Here is a tiny trained network, its code and every weight. The questions are about switching its units off for an input and a class, where a switched-off unit gives its printed mean instead of its output.

import numpy as np


def w(rows, s, z=0):
    codes = np.array(rows[::2]) - 128.0
    scale = np.full(codes.shape[1], s)
    scale[-1] = z or s
    return codes * scale


def f(y):
    return y / 2 * (1 + np.tanh(0.7978845608 * (y + 0.044715 * y**3)))


def log_softmax(a):
    a = a - a.max(-1, keepdims=True)
    return a - np.log(np.exp(a).sum(-1, keepdims=True))


def net(x, mask):
    res = np.array(x, float).reshape(1, 5) / 4 @ E
    y = f(res @ A[0][:, :-1].T + A[0][:, -1])
    res = res + np.where(mask, y, B[0][:, -1]) @ B[0][:, :-1]
    return log_softmax(res[-1] @ U[:, :-1].T + U[:, -1])


A, B = {}, {}
E = w([
[79,2,141,156,96,238,101,140,148],'x0',
[140,153,190,82,175,186,161,68,216],'x1',
[139,62,8,85,195,100,140,181,170],'x2',
[173,89,198,72,91,113,221,190,99],'x3',
[5,168,104,66,156,203,124,135,45],'x4',
],0.0095)
A[0] = w([
[113,31,94,111,105,204,139,124,145,60],'n1',
[115,112,60,159,212,131,118,106,144,77],'n2',
[79,143,106,61,124,112,141,91,70,89],'n3',
[89,57,189,176,95,155,98,103,121,146],'n4',
[140,193,115,136,169,79,117,129,116,134],'n5',
[144,207,129,125,89,103,137,106,109,112],'n6',
[115,96,44,35,160,93,179,168,164,118],'n7',
[147,173,132,106,158,72,169,138,125,135],'n8',
[159,127,139,115,145,142,134,100,166,47],'n9',
[174,96,161,207,106,88,144,132,195,89],'n10',
[137,107,167,89,120,121,149,183,110,14],'n11',
[143,203,125,82,174,99,143,103,158,106],'n12',
[128,155,112,181,168,132,83,70,144,122],'n13',
[130,151,123,139,173,152,92,81,160,106],'n14',
[130,118,76,161,159,132,74,91,115,155],'n15',
[157,107,158,33,123,138,213,155,138,132],'n16',
[130,134,178,58,198,175,157,76,205,123],'n17',
[150,117,139,65,88,128,177,196,72,116],'n18',
[94,150,99,169,170,139,120,97,165,122],'n19',
[114,103,89,162,94,94,108,170,54,104],'n20',
[82,158,114,143,153,170,143,134,97,124],'n21',
[171,136,121,162,109,99,120,142,152,46],'n22',
[160,36,63,76,180,106,121,136,171,80],'n23',
[141,188,103,104,127,50,118,106,82,127],'n24',
[135,147,66,176,147,145,86,83,119,106],'n25',
[92,157,112,67,195,181,171,132,76,113],'n26',
[137,98,179,45,107,100,163,168,122,134],'n27',
[94,134,151,82,154,151,97,150,97,122],'n28',
[122,93,160,86,173,138,135,55,151,2],'n29',
[115,177,251,220,52,137,133,56,113,140],'n30',
[82,133,123,78,102,164,112,153,96,74],'n31',
[154,81,68,115,170,76,124,153,163,94],'n32',
[244,120,123,179,116,124,119,110,172,140],'n33',
[139,117,75,187,127,102,152,160,60,46],'n34',
[91,52,112,212,78,189,105,163,181,107],'n35',
[122,100,74,190,82,93,89,182,59,78],'n36',
[88,82,168,175,92,166,108,129,142,134],'n37',
[127,131,107,74,171,149,147,129,198,102],'n38',
[104,153,103,166,135,112,82,39,124,80],'n39',
[150,140,92,149,110,118,126,153,78,77],'n40',
[157,86,145,158,136,81,120,130,155,164],'n41',
],0.011,0.0034)
B[0] = w([
[183,97,103,43,153,143,152,116,148,218],'n1',
[157,145,126,140,59,136,85,168,104,205],'n2',
[67,80,103,129,123,56,68,73,187,184],'n3',
[179,120,51,52,143,173,145,138,174,206],'n4',
[165,70,117,57,155,191,133,121,188,198],'n5',
[151,141,52,1,105,160,176,165,157,178],'n6',
[140,205,49,121,80,187,102,129,107,250],'n7',
[161,94,117,79,164,155,146,129,192,199],'n8',
[85,103,190,118,108,121,132,100,83,153],'n9',
[46,87,110,126,108,54,63,67,189,222],'n10',
[140,103,180,131,105,123,81,170,105,161],'n11',
[161,92,125,62,167,171,130,107,105,206],'n12',
[148,109,153,156,106,129,92,167,149,194],'n13',
[189,104,192,184,111,113,132,134,97,175],'n14',
[172,96,148,167,111,172,114,163,114,197],'n15',
[168,111,211,186,88,145,96,177,156,215],'n16',
[113,119,203,178,215,174,210,72,54,226],'n17',
[155,104,186,163,108,139,57,187,144,198],'n18',
[160,106,183,152,114,140,87,174,103,182],'n19',
[104,144,207,145,191,170,204,56,87,202],'n20',
[122,113,104,166,86,80,84,97,194,178],'n21',
[113,110,137,99,115,94,83,67,144,168],'n22',
[97,220,73,116,68,150,125,152,98,230],'n23',
[176,102,93,66,195,173,153,113,197,209],'n24',
[181,65,205,147,93,102,106,181,144,195],'n25',
[51,109,102,167,100,16,77,58,214,218],'n26',
[185,89,155,172,99,144,56,174,119,197],'n27',
[77,111,125,148,104,115,92,99,166,173],'n28',
[128,146,206,101,154,112,189,106,50,159],'n29',
[62,238,58,136,38,216,135,171,63,253],'n30',
[88,103,118,118,86,71,98,92,168,180],'n31',
[105,200,87,123,103,141,115,142,105,215],'n32',
[34,80,108,156,116,90,87,83,152,231],'n33',
[122,140,192,132,146,146,183,97,41,183],'n34',
[135,86,119,31,184,161,128,142,152,231],'n35',
[116,153,222,168,175,159,207,59,51,219],'n36',
[148,134,101,59,139,168,166,126,183,194],'n37',
[95,178,128,145,96,204,187,77,17,185],'n38',
[183,91,175,145,63,129,93,182,110,190],'n39',
[162,150,174,121,156,155,101,79,92,159],'n40',
[32,94,127,174,123,128,110,79,186,188],'n41',
],0.0072,0.013)
U = w([
[174,104,93,9,161,170,136,130,163,122],'0',
[28,105,111,166,102,72,73,58,167,121],'1',
[98,255,67,127,51,180,115,169,72,106],'2',
[117,142,211,174,182,164,183,54,43,123],'3',
[204,88,189,202,80,136,77,236,123,103],'4',
[112,165,95,164,140,169,130,148,133,254],'5',
[118,130,112,149,155,100,158,144,123,105],'6',
],0.011,0.0097)

Each question gives the input, the list of numbers given to net, and the class t.
The units are the neurons (one row each of A and B). Each row of codes is followed by its name. A weight is (code - 128) times the scale printed after its matrix; where a second scale follows, it is the last column's (A, B and U).
mask holds one flag per neuron, in row order. A switched-off neuron (its flag False) gives its mean, the last column of its row in B, instead of its output. The means were averaged over made-up inputs and are rounded, as every weight is.
A unit's drop is (log p(t) with every unit on - log p(t) with that unit switched off) / (log p(t) with every unit on - log p(t) with every unit switched off).
unit that matters most: the unit with the biggest drop
top k neurons: the k neurons with the biggest drops, biggest first
drop of u: that unit's drop, to one decimal
input [0,-6,6,1,0], class 2: top 3 neurons	n7, n23, n17
input [6,-6,-5,-6,1], class 0: unit that matters most	n4
input [5,1,5,-1,-7], class 1: top 2 neurons	n10, n33
input [-2,8,-8,1,-3], class 2: top 4 neurons	n30, n36, n6, n20
input [6,-8,-7,5,2], class 3: top 3 neurons	n36, n20, n7
input [-3,3,6,7,-3], class 4: top 4 neurons	n16, n30, n27, n18
input [-6,1,7,-6,-1], class 2: top 4 neurons	n23, n32, n7, n2
input [8,6,-4,8,-6], class 0: top 2 neurons	n4, n37
input [3,-6,-1,8,7], class 4: top 2 neurons	n18, n27
input [2,5,5,-1,6], class 1: top 2 neurons	n26, n30
input [0,-8,8,7,8], class 1: top 3 neurons	n26, n3, n30
input [-6,-3,-5,0,-8], class 1: top 2 neurons	n33, n10
input [7,-8,-1,-8,-1], class 3: top 2 neurons	n36, n20
input [7,-8,2,-7,6], class 3: unit that matters most	n36
input [5,-2,8,-1,-8], class 1: top 4 neurons	n10, n33, n41, n30
input [1,7,1,-2,6], class 3: drop of n10	0.4
input [7,-7,8,4,6], class 2: drop of n36	0.2
input [-6,-2,-3,1,-2], class 0: drop of n21	0.0
